Below is a small trained network, with its code and all its weights. Each question gives an input and a class and asks what happens when units are switched off, that is, made to give their printed mean instead of their output.

import numpy as np


def w(rows, s, z=0):
    codes = np.array(rows[::2]) - 128.0
    scale = np.full(codes.shape[1], s)
    scale[-1] = z or s
    return codes * scale


def norm(h):
    return h / np.sqrt((h * h).mean(-1, keepdims=True) + 1e-5)


def f(y):
    return np.maximum(y, 0)


def log_softmax(a):
    a = a - a.max(-1, keepdims=True)
    return a - np.log(np.exp(a).sum(-1, keepdims=True))


def net(x, mask):
    res = np.array(x, float).reshape(1, 7) / 4 @ E
    u = 0
    for l in range(4):
        y = f(norm(res) @ A[l][:, :-1].T + A[l][:, -1])
        res = res + np.where(mask[u : u + 4], y, B[l][:, -1]) @ B[l][:, :-1]
        u += 4
    return log_softmax(norm(res)[-1] @ U[:, :-1].T + U[:, -1])


A, B = {}, {}
E = w([
[219,35,70,190,134,144,124,142,179,66,116,153],'x0',
[216,54,160,71,159,115,100,101,86,150,192,34],'x1',
[127,126,124,120,130,124,131,130,129,126,124,130],'x2',
[162,193,131,140,182,155,174,220,59,49,200,93],'x3',
[170,152,161,138,122,70,56,63,1,51,95,223],'x4',
[130,127,131,123,119,128,126,133,129,125,125,127],'x5',
[156,182,47,130,52,27,186,98,161,130,208,134],'x6',
],0.0073)
A[0] = w([
[179,195,22,81,66,6,193,122,160,117,133,86,3],'L0N1',
[111,164,87,178,150,101,111,99,119,129,81,74,18],'L0N2',
[81,106,85,84,103,221,215,229,175,168,148,2,25],'L0N3',
[109,76,112,105,89,138,101,64,200,204,70,119,95],'L0N4',
],0.0062,0.0063)
B[0] = w([
[61,72,121,157,153,157,83,122,83,122,255,229,206],'L0N1',
[134,174,179,141,104,157,150,134,132,129,132,154,128],'L0N2',
[193,192,230,153,179,97,74,125,188,107,148,188,254],'L0N3',
[134,95,211,159,124,103,130,145,142,148,161,207,232],'L0N4',
],0.0062,0.0056)
A[1] = w([
[171,68,107,58,146,88,122,107,116,173,156,14,2],'L1N1',
[116,145,1,78,85,162,154,107,132,149,52,22,42],'L1N2',
[118,129,32,84,89,128,173,126,138,138,13,6,53],'L1N3',
[50,201,142,91,97,119,141,97,110,186,131,38,19],'L1N4',
],0.014,0.0048)
B[1] = w([
[168,149,213,181,26,238,169,92,120,105,161,173,254],'L1N1',
[126,204,100,86,112,50,172,165,108,149,94,79,128],'L1N2',
[165,140,181,177,91,178,158,138,146,106,140,133,128],'L1N3',
[162,91,76,54,221,89,131,202,128,148,110,254,245],'L1N4',
],0.0075,0.0043)
A[2] = w([
[79,81,152,105,163,235,124,158,106,152,8,23,25],'L2N1',
[196,47,21,176,96,171,156,133,185,78,84,75,3],'L2N2',
[147,193,62,104,155,163,191,198,89,80,152,14,33],'L2N3',
[43,197,30,149,106,146,180,166,177,113,27,138,24],'L2N4',
],0.016,0.0044)
B[2] = w([
[75,124,30,153,147,158,71,75,159,91,204,160,221],'L2N1',
[110,183,133,2,183,97,152,169,80,200,116,186,236],'L2N2',
[59,46,161,199,63,65,165,172,118,152,46,139,201],'L2N3',
[229,101,206,119,73,205,144,79,98,128,188,84,254],'L2N4',
],0.0098,0.0064)
A[3] = w([
[106,133,86,101,126,152,185,162,252,199,132,13,3],'L3N1',
[131,163,9,101,34,38,206,92,155,164,193,46,24],'L3N2',
[99,80,80,77,57,109,125,29,194,225,52,55,64],'L3N3',
[157,177,92,122,110,55,81,55,58,67,41,83,66],'L3N4',
],0.019,0.0021)
B[3] = w([
[167,194,61,98,103,69,119,61,156,132,95,1,222],'L3N1',
[71,90,93,141,207,218,24,96,128,81,91,142,248],'L3N2',
[87,115,137,202,110,89,188,226,50,68,99,111,220],'L3N3',
[138,158,102,110,130,121,155,133,223,173,138,37,254],'L3N4',
],0.012,0.0046)
U = w([
[54,101,37,162,192,202,18,63,142,67,182,166,103],'0',
[234,129,225,138,36,226,166,66,91,115,172,114,91],'1',
[160,198,95,117,136,70,142,114,231,165,113,2,254],'2',
[132,156,104,3,203,75,155,190,69,187,86,232,113],'3',
[56,64,148,236,64,52,184,195,77,97,62,121,69],'4',
],0.0083,0.00087)

Each question gives the input, the list of numbers given to net, and the class t.
The units are the neurons (one row each of A and B). Each row of codes is followed by its name. A weight is (code - 128) times the scale printed after its matrix; where a second scale follows, it is the last column's (A, B and U).
mask holds one flag per neuron, layer by layer. A switched-off neuron (its flag False) gives its mean, the last column of its row in B, instead of its output. The means were averaged over made-up inputs and are rounded, as every weight is.
A unit's drop is (log p(t) with every unit on - log p(t) with that unit switched off) / (log p(t) with every unit on - log p(t) with every unit switched off).
The circuit of an input: a set's keep is (log p(t) with only the set's units on - log p(t) with every unit switched off) / (log p(t) with every unit on - log p(t) with every unit switched off). Starting from the 12 units with the biggest drops (on a tie, the unit counted first), units are removed one at a time, each time the one whose removal leaves the highest keep (on an exact tie, the one counted first), for as long as the keep stays at least 0.8.
circuit, biggest first: the units of the circuit, biggest drop first
most important unit: the unit with the biggest drop
top k neurons: the k neurons with the biggest drops, biggest first
top k neurons in layer l: the k neurons of layer l with the biggest drops, biggest first
drop of u: that unit's drop, to one decimal
input [-1,-4,8,-8,0,-3,-5], class 4: circuit, biggest first => (L3N3)
input [8,-6,7,-1,7,8,1], class 3: top 3 neurons => (L2N2 L0N3 L3N1)
input [4,2,6,-6,0,2,6], class 0: top 3 neurons => (L3N2 L2N3 L0N1)
input [-2,-3,-3,2,8,6,8], class 0: circuit, biggest first => (L3N2 L0N3)
input [8,-4,0,-8,4,6,-1], class 3: top 2 neurons => (L2N2 L2N3)
input [-7,0,4,8,5,2,4], class 4: top 2 neurons => (L2N3 L2N2)
input [-2,6,3,6,8,-1,7], class 2: top 3 neurons => (L3N4 L2N1 L2N4)
input [7,6,-5,5,8,-1,0], class 2: top 2 neurons => (L3N4 L2N4)
input [-1,-7,7,5,4,-6,8], class 0: top 2 neurons => (L3N2 L0N1)
input [0,-8,3,-8,6,3,1], class 1: top 2 neurons in layer 2 => (L2N4 L2N3)
input [8,-8,0,-3,-2,7,-6], class 1: top 2 neurons => (L2N4 L3N2)
input [8,-6,6,-1,7,-5,6], class 3: top 2 neurons in layer 2 => (L2N2 L2N1)
input [-2,-6,5,8,6,1,-2], class 4: top 2 neurons => (L2N3 L0N3)
input [-3,3,5,-4,8,2,-4], class 2: top neuron => (L3N4)
input [7,1,7,3,-2,-5,6], class 3: top 3 neurons => (L2N2 L2N1 L0N4)
input [-8,-8,4,-1,-7,3,1], class 1: top 2 neurons => (L2N4 L2N2)
input [-5,0,-8,-7,1,-7,-2], class 4: top 2 neurons => (L3N3 L0N4)
input [-4,-3,4,3,1,0,-5], class 0: top 2 neurons => (L2N1 L2N2)
input [-1,6,-2,2,-8,1,-8], class 0: top 2 neurons => (L2N1 L3N4)
input [-1,-2,1,0,7,5,7], class 0: top neuron in layer 0 => (L0N3)
input [8,6,-7,5,-5,3,3], class 3: top 2 neurons in layer 2 => (L2N2 L2N4)
input [2,-3,-1,-7,-6,-6,-3], class 4: top 2 neurons in layer 3 => (L3N3 L3N4)
input [-8,8,7,0,8,-1,8], class 0: top 2 neurons in layer 2 => (L2N4 L2N2)
input [-7,-8,5,-3,-6,-3,1], class 1: top 2 neurons in layer 2 => (L2N4 L2N2)
input [2,2,-3,-6,-5,-4,2], class 4: drop of L0N4 => 0.1
input [6,4,-7,1,-4,-8,4], class 3: drop of L2N2 => 1.2
input [-3,-6,0,-8,3,-7,2], class 4: drop of L1N2 => 0.0
input [-8,3,-2,-7,-3,-1,-5], class 3: most important unit => L1N4
input [8,1,0,3,-7,0,6], class 3: drop of L2N2 => 1.5
input [-4,-5,-3,6,-4,7,-1], class 4: top 2 neurons in layer 0 => (L0N3 L0N4)
